Below is a small trained network, with its code and all its weights. Each question gives an input and a class and asks what happens when units are switched off, that is, made to give their printed mean instead of their output.

import numpy as np


def w(rows, s, z=0):
    codes = np.array(rows[::2]) - 128.0
    scale = np.full(codes.shape[1], s)
    scale[-1] = z or s
    return codes * scale


def f(y):
    return y / 2 * (1 + np.tanh(0.7978845608 * (y + 0.044715 * y**3)))


def log_softmax(a):
    a = a - a.max(-1, keepdims=True)
    return a - np.log(np.exp(a).sum(-1, keepdims=True))


def net(x, mask):
    res = np.array(x, float).reshape(1, 4) / 4 @ E
    y = f(res @ A[0][:, :-1].T + A[0][:, -1])
    res = res + np.where(mask, y, B[0][:, -1]) @ B[0][:, :-1]
    return log_softmax(res[-1] @ U[:, :-1].T + U[:, -1])


A, B = {}, {}
E = w([
[160,71,41,172,247,144,166,90,173,188,215,138],'x0',
[77,93,165,97,215,141,55,129,61,122,186,192],'x1',
[98,182,81,132,181,123,123,78,124,63,180,98],'x2',
[175,128,82,116,172,212,105,223,175,124,126,197],'x3',
],0.013)
A[0] = w([
[87,127,110,116,212,105,104,96,83,100,140,147,91],'neuron 0',
[167,117,173,43,80,156,84,134,90,108,86,151,43],'neuron 1',
[72,156,112,130,160,124,124,77,101,129,174,121,178],'neuron 2',
[132,160,174,129,4,95,148,167,133,81,29,103,67],'neuron 3',
[129,135,123,122,120,133,144,208,95,162,137,205,128],'neuron 4',
[128,112,111,90,159,130,91,115,125,117,135,115,12],'neuron 5',
[167,152,74,185,136,147,150,136,154,137,117,112,96],'neuron 6',
[92,140,127,93,110,161,110,128,175,94,146,147,57],'neuron 7',
[120,138,176,140,174,168,87,104,106,83,180,171,160],'neuron 8',
[160,74,131,110,130,187,136,146,178,190,105,170,75],'neuron 9',
[141,178,65,131,129,132,170,101,202,121,117,94,76],'neuron 10',
[91,133,141,111,43,146,101,149,144,102,30,137,218],'neuron 11',
[153,120,106,154,161,200,97,177,134,157,141,201,150],'neuron 12',
[196,125,27,152,134,134,177,137,172,156,129,167,186],'neuron 13',
[165,153,103,117,122,154,141,139,121,107,121,151,3],'neuron 14',
[80,115,189,146,57,52,148,91,99,175,57,105,166],'neuron 15',
],0.012,0.0044)
B[0] = w([
[84,158,74,171,188,97,189,182,147,196,186,146,182],'neuron 0',
[105,146,118,80,107,158,140,125,81,45,109,197,195],'neuron 1',
[63,151,99,171,129,132,134,139,135,172,205,149,176],'neuron 2',
[140,255,204,195,51,133,196,110,208,168,67,143,253],'neuron 3',
[156,143,182,134,161,125,76,165,51,138,48,103,172],'neuron 4',
[145,137,146,126,146,155,129,142,188,138,173,161,141],'neuron 5',
[149,83,105,118,96,192,148,133,120,61,122,113,171],'neuron 6',
[109,118,100,96,136,140,108,152,151,112,108,113,140],'neuron 7',
[56,151,147,89,190,120,153,190,125,149,150,137,186],'neuron 8',
[216,132,165,144,169,69,75,98,186,213,75,80,179],'neuron 9',
[98,81,42,49,70,150,151,140,138,58,166,141,180],'neuron 10',
[112,208,151,120,120,170,143,147,73,116,21,116,226],'neuron 11',
[138,13,173,110,192,112,55,148,175,143,86,95,204],'neuron 12',
[195,47,95,188,60,123,120,115,219,86,123,56,211],'neuron 13',
[128,87,133,64,124,103,150,135,124,110,136,114,138],'neuron 14',
[216,135,174,87,87,117,147,31,32,127,216,175,225],'neuron 15',
],0.0093,0.026)
U = w([
[115,117,170,118,102,90,155,50,47,137,206,144,135],'0',
[37,141,114,138,186,116,135,157,151,148,177,136,228],'1',
[177,69,149,149,163,120,101,133,168,147,89,93,67],'2',
[136,85,51,136,72,158,150,117,162,73,136,94,155],'3',
[114,246,183,139,28,145,164,110,121,126,67,136,142],'4',
[91,129,168,54,152,161,83,173,106,109,55,138,2],'5',
],0.011,0.0021)

Each question gives the input, the list of numbers given to net, and the class t.
The units are the neurons (one row each of A and B). Each row of codes is followed by its name. A weight is (code - 128) times the scale printed after its matrix; where a second scale follows, it is the last column's (A, B and U).
mask holds one flag per neuron, in row order. A switched-off neuron (its flag False) gives its mean, the last column of its row in B, instead of its output. The means were averaged over made-up inputs and are rounded, as every weight is.
A unit's drop is (log p(t) with every unit on - log p(t) with that unit switched off) / (log p(t) with every unit on - log p(t) with every unit switched off).
The circuit of an input: a set's keep is (log p(t) with only the set's units on - log p(t) with every unit switched off) / (log p(t) with every unit on - log p(t) with every unit switched off). Starting from the 12 units with the biggest drops (on a tie, the unit counted first), units are removed one at a time, each time the one whose removal leaves the highest keep (on an exact tie, the one counted first), for as long as the keep stays at least 0.8.
units of the circuit, in order: the units of the circuit, biggest drop first
k most important neurons: the k neurons with the biggest drops, biggest first
drop when u is switched off: that unit's drop, to one decimal
input [-5,1,-5,8], class 5: units of the circuit, in order -> [neuron 12]
input [3,-5,-6,-1], class 3: units of the circuit, in order -> [neuron 13; neuron 11]
input [3,-4,-1,6], class 2: 2 most important neurons -> [neuron 9; neuron 12]
input [3,8,-5,2], class 2: 3 most important neurons -> [neuron 12; neuron 9; neuron 11]
input [0,-4,5,-8], class 0: 2 most important neurons -> [neuron 15; neuron 11]
input [-1,3,-3,5], class 5: 2 most important neurons -> [neuron 13; neuron 4]
input [0,6,-8,8], class 2: 2 most important neurons -> [neuron 9; neuron 12]
input [4,-7,3,-8], class 3: 2 most important neurons -> [neuron 10; neuron 6]
input [7,-2,-6,-3], class 2: 2 most important neurons -> [neuron 9; neuron 1]
input [4,3,-3,-2], class 1: 2 most important neurons -> [neuron 15; neuron 13]
input [-8,5,5,4], class 5: drop when neuron 8 is switched off -> 0.5
input [1,-1,-4,-7], class 0: drop when neuron 15 is switched off -> 0.7
input [1,1,3,-1], class 1: drop when neuron 15 is switched off -> 0.2
input [5,-4,-6,2], class 2: most important neuron -> [neuron 9]
